Below is a small trained network, with its code and all its weights. Each question gives an input and a class and asks what happens when units are switched off, that is, made to give their printed mean instead of their output.

import numpy as np


def w(rows, s, z=0):
    codes = np.array(rows[::2]) - 128.0
    scale = np.full(codes.shape[1], s)
    scale[-1] = z or s
    return codes * scale


def f(y):
    return np.maximum(y, 0)


def log_softmax(a):
    a = a - a.max(-1, keepdims=True)
    return a - np.log(np.exp(a).sum(-1, keepdims=True))


def net(x, mask):
    res = np.array(x, float).reshape(1, 7) / 4 @ E
    y = f(res @ A[0][:, :-1].T + A[0][:, -1])
    res = res + np.where(mask, y, B[0][:, -1]) @ B[0][:, :-1]
    return log_softmax(res[-1] @ U[:, :-1].T + U[:, -1])


A, B = {}, {}
E = w([
[125,123,132,124,131,128,123,131,126,120,134],'x0',
[129,126,132,125,121,141,131,145,115,123,117],'x1',
[125,120,131,131,127,127,130,144,125,122,127],'x2',
[122,110,164,84,150,141,108,107,123,110,140],'x3',
[55,239,82,31,218,111,130,197,197,129,59],'x4',
[229,128,123,32,90,14,11,166,46,152,63],'x5',
[175,53,22,121,145,146,124,71,241,22,44],'x6',
],0.011)
A[0] = w([
[22,170,165,177,156,203,191,131,88,192,201,253],'N1',
[56,255,110,98,236,107,105,186,165,104,53,148],'N2',
[110,84,91,115,154,220,167,100,206,48,65,92],'N3',
[56,168,192,152,124,171,170,134,127,198,206,223],'N4',
[210,32,69,85,111,44,60,121,147,91,37,47],'N5',
[163,75,70,76,64,129,79,128,185,90,79,48],'N6',
[194,97,58,82,143,55,62,90,133,64,32,16],'N7',
[192,64,117,172,80,103,71,122,79,106,180,226],'N8',
[77,217,205,95,141,164,184,151,148,185,147,172],'N9',
[174,188,180,81,85,48,38,177,43,222,136,123],'N10',
[97,63,60,130,109,219,159,77,216,109,142,172],'N11',
[81,202,54,87,212,168,164,150,200,78,104,69],'N12',
[216,96,210,166,60,103,121,141,91,155,211,241],'N13',
[169,55,74,184,94,154,114,67,110,75,191,233],'N14',
[99,48,89,157,140,222,199,96,220,48,78,189],'N15',
[131,160,197,93,146,52,100,195,80,226,119,105],'N16',
],0.0095,0.006)
B[0] = w([
[181,53,124,111,195,207,222,183,111,189,205,233],'N1',
[43,181,24,74,176,123,89,220,196,144,104,240],'N2',
[106,145,118,196,165,95,109,142,170,81,113,224],'N3',
[152,75,102,94,195,164,174,190,122,189,165,213],'N4',
[163,68,122,98,189,219,186,184,108,192,167,218],'N5',
[177,104,155,155,202,183,183,180,134,153,180,187],'N6',
[121,68,57,84,177,193,161,200,160,187,180,208],'N7',
[170,74,162,154,99,136,108,86,107,181,150,210],'N8',
[120,114,79,46,168,132,137,151,161,123,176,203],'N9',
[118,171,141,80,47,55,10,94,73,91,111,246],'N10',
[165,124,129,195,137,113,131,129,173,54,110,227],'N11',
[64,190,63,150,187,111,77,184,194,125,62,217],'N12',
[153,63,180,146,83,137,111,91,51,173,159,223],'N13',
[188,80,185,197,73,124,153,77,191,96,204,219],'N14',
[182,118,179,196,108,81,110,83,184,43,89,255],'N15',
[87,185,117,50,85,94,75,113,107,138,118,214],'N16',
],0.011,0.023)
U = w([
[205,8,182,163,181,205,217,113,56,182,195,240],'0',
[75,149,43,43,226,219,190,227,190,202,129,96],'1',
[179,69,223,223,39,62,131,24,209,14,105,159],'2',
[59,236,59,216,213,59,78,128,201,27,6,3],'3',
[156,84,216,152,49,39,61,15,8,173,109,172],'4',
[54,228,63,22,112,1,36,154,126,133,67,68],'5',
],0.0081,0.0064)

Each question gives the input, the list of numbers given to net, and the class t.
The units are the neurons (one row each of A and B). Each row of codes is followed by its name. A weight is (code - 128) times the scale printed after its matrix; where a second scale follows, it is the last column's (A, B and U).
mask holds one flag per neuron, in row order. A switched-off neuron (its flag False) gives its mean, the last column of its row in B, instead of its output. The means were averaged over made-up inputs and are rounded, as every weight is.
A unit's drop is (log p(t) with every unit on - log p(t) with that unit switched off) / (log p(t) with every unit on - log p(t) with every unit switched off).
The circuit of an input: a set's keep is (log p(t) with only the set's units on - log p(t) with every unit switched off) / (log p(t) with every unit on - log p(t) with every unit switched off). Starting from the 12 units with the biggest drops (on a tie, the unit counted first), units are removed one at a time, each time the one whose removal leaves the highest keep (on an exact tie, the one counted first), for as long as the keep stays at least 0.8.
circuit, biggest first: the units of the circuit, biggest drop first
top k neurons: the k neurons with the biggest drops, biggest first
drop of u: that unit's drop, to one decimal
input [4,5,4,6,6,0,3], class 3: circuit, biggest first	N1
input [2,-1,-7,-8,5,0,7], class 3: top 2 neurons	N15, N1
input [-6,-6,4,-6,-6,1,-7], class 4: top 2 neurons	N10, N5
input [2,2,5,4,0,6,-8], class 4: top 3 neurons	N13, N2, N12
input [-5,3,-1,-6,-7,-5,1], class 2: top 2 neurons	N15, N5
input [-3,-2,-3,-6,0,0,-7], class 0: top 2 neurons	N2, N1
input [3,3,6,-2,-1,7,2], class 0: top 2 neurons	N2, N5
input [-7,-5,4,-6,-4,0,8], class 2: top 2 neurons	N15, N1
input [2,0,3,3,0,-2,-7], class 0: top 2 neurons	N2, N12
input [4,6,6,0,-8,-1,1], class 2: top 2 neurons	N5, N14
input [-8,0,4,2,0,-8,-5], class 0: drop of N1	2.0
input [-5,3,3,-8,3,0,3], class 3: drop of N1	0.3
input [-6,1,6,0,-4,-5,4], class 2: drop of N9	0.0
input [7,1,8,3,6,3,-8], class 5: circuit, biggest first	N10
